Below is a small trained network, with its code and all its weights. Each question gives an input and a class and asks what happens when units are switched off, that is, made to give their printed mean instead of their output.

import numpy as np


def w(rows, s, z=0):
    codes = np.array(rows[::2]) - 128.0
    scale = np.full(codes.shape[1], s)
    scale[-1] = z or s
    return codes * scale


def f(y):
    return np.maximum(y, 0)


def log_softmax(a):
    a = a - a.max(-1, keepdims=True)
    return a - np.log(np.exp(a).sum(-1, keepdims=True))


def net(x, mask):
    res = np.array(x, float).reshape(1, 6) / 4 @ E
    y = f(res @ A[0][:, :-1].T + A[0][:, -1])
    res = res + np.where(mask, y, B[0][:, -1]) @ B[0][:, :-1]
    return log_softmax(res[-1] @ U[:, :-1].T + U[:, -1])


A, B = {}, {}
E = w([
[177,182,154,148,102,67,196,127,168,221,212],'x0',
[78,198,152,61,143,47,78,112,59,157,220],'x1',
[149,63,59,166,183,162,133,164,170,184,137],'x2',
[62,131,135,84,64,67,52,150,202,152,197],'x3',
[129,128,53,182,241,76,140,9,169,141,255],'x4',
[81,91,40,108,93,178,130,190,245,130,91],'x5',
],0.0042)
A[0] = w([
[159,226,250,98,121,56,141,90,15,145,175,182],'N1',
[149,135,104,194,233,108,146,40,133,147,181,160],'N2',
[96,226,167,96,87,12,113,106,148,172,210,252],'N3',
[168,123,103,150,91,103,164,175,185,252,184,204],'N4',
[211,72,98,215,166,209,225,166,113,129,49,248],'N5',
[89,142,95,95,117,75,104,142,162,204,170,132],'N6',
[159,124,97,179,221,104,143,33,117,153,171,149],'N7',
[157,138,102,165,232,110,152,45,111,137,176,137],'N8',
[154,125,103,162,224,118,151,47,106,131,182,129],'N9',
[152,103,104,179,217,97,135,58,130,125,168,128],'N10',
[138,163,80,206,180,106,174,49,201,124,166,160],'N11',
[144,99,99,189,209,89,138,56,113,128,165,121],'N12',
],0.004,0.003)
B[0] = w([
[231,118,197,48,49,212,213,18,69,145,98,242],'N1',
[103,58,96,171,38,112,76,147,21,93,24,201],'N2',
[175,75,175,65,35,202,176,89,113,145,124,253],'N3',
[185,105,194,69,13,196,197,42,103,144,98,206],'N4',
[216,119,198,90,106,220,193,41,47,161,67,237],'N5',
[140,107,141,81,118,162,165,104,147,186,161,175],'N6',
[100,69,95,188,41,99,96,166,27,64,36,194],'N7',
[100,78,98,163,51,99,79,153,42,64,49,189],'N8',
[94,72,83,184,41,71,79,173,31,63,30,184],'N9',
[81,62,86,177,49,86,90,165,40,67,31,179],'N10',
[121,69,126,152,35,115,105,131,2,72,13,193],'N11',
[80,72,81,185,54,87,72,144,46,76,46,177],'N12',
],0.0055,0.0051)
U = w([
[70,112,110,163,101,87,41,169,113,86,103,119],'0',
[172,247,137,251,249,6,186,182,181,168,249,1],'1',
[78,136,98,115,145,102,109,152,186,170,217,105],'2',
[224,126,173,97,115,191,234,71,123,148,126,160],'3',
[173,251,130,239,234,2,174,165,186,173,229,7],'4',
[105,148,103,139,237,116,106,155,118,138,139,117],'5',
],0.0098,0.0097)

Each question gives the input, the list of numbers given to net, and the class t.
The units are the neurons (one row each of A and B). Each row of codes is followed by its name. A weight is (code - 128) times the scale printed after its matrix; where a second scale follows, it is the last column's (A, B and U).
mask holds one flag per neuron, in row order. A switched-off neuron (its flag False) gives its mean, the last column of its row in B, instead of its output. The means were averaged over made-up inputs and are rounded, as every weight is.
A unit's drop is (log p(t) with every unit on - log p(t) with that unit switched off) / (log p(t) with every unit on - log p(t) with every unit switched off).
top k neurons: the k neurons with the biggest drops, biggest first
drop when u is switched off: that unit's drop, to one decimal
input [-7,-4,-6,-7,4,-1], class 0: top neuron -> N1
input [0,3,1,-2,1,-2], class 0: top 2 neurons -> N5, N4
input [1,7,3,8,1,4], class 3: top 2 neurons -> N3, N4
input [-8,7,7,-5,-5,7], class 5: top 2 neurons -> N1, N3
input [-2,7,4,-7,-2,6], class 5: top 2 neurons -> N1, N3
input [-5,6,6,-5,-4,-1], class 5: top 2 neurons -> N3, N1
input [-5,-8,1,-1,5,1], class 0: top 3 neurons -> N1, N3, N4
input [2,5,-7,8,-4,8], class 3: drop when N3 is switched off -> 0.4
input [2,6,0,4,8,5], class 0: drop when N12 is switched off -> 0.0
input [-8,-5,0,1,6,3], class 0: drop when N1 is switched off -> 0.1
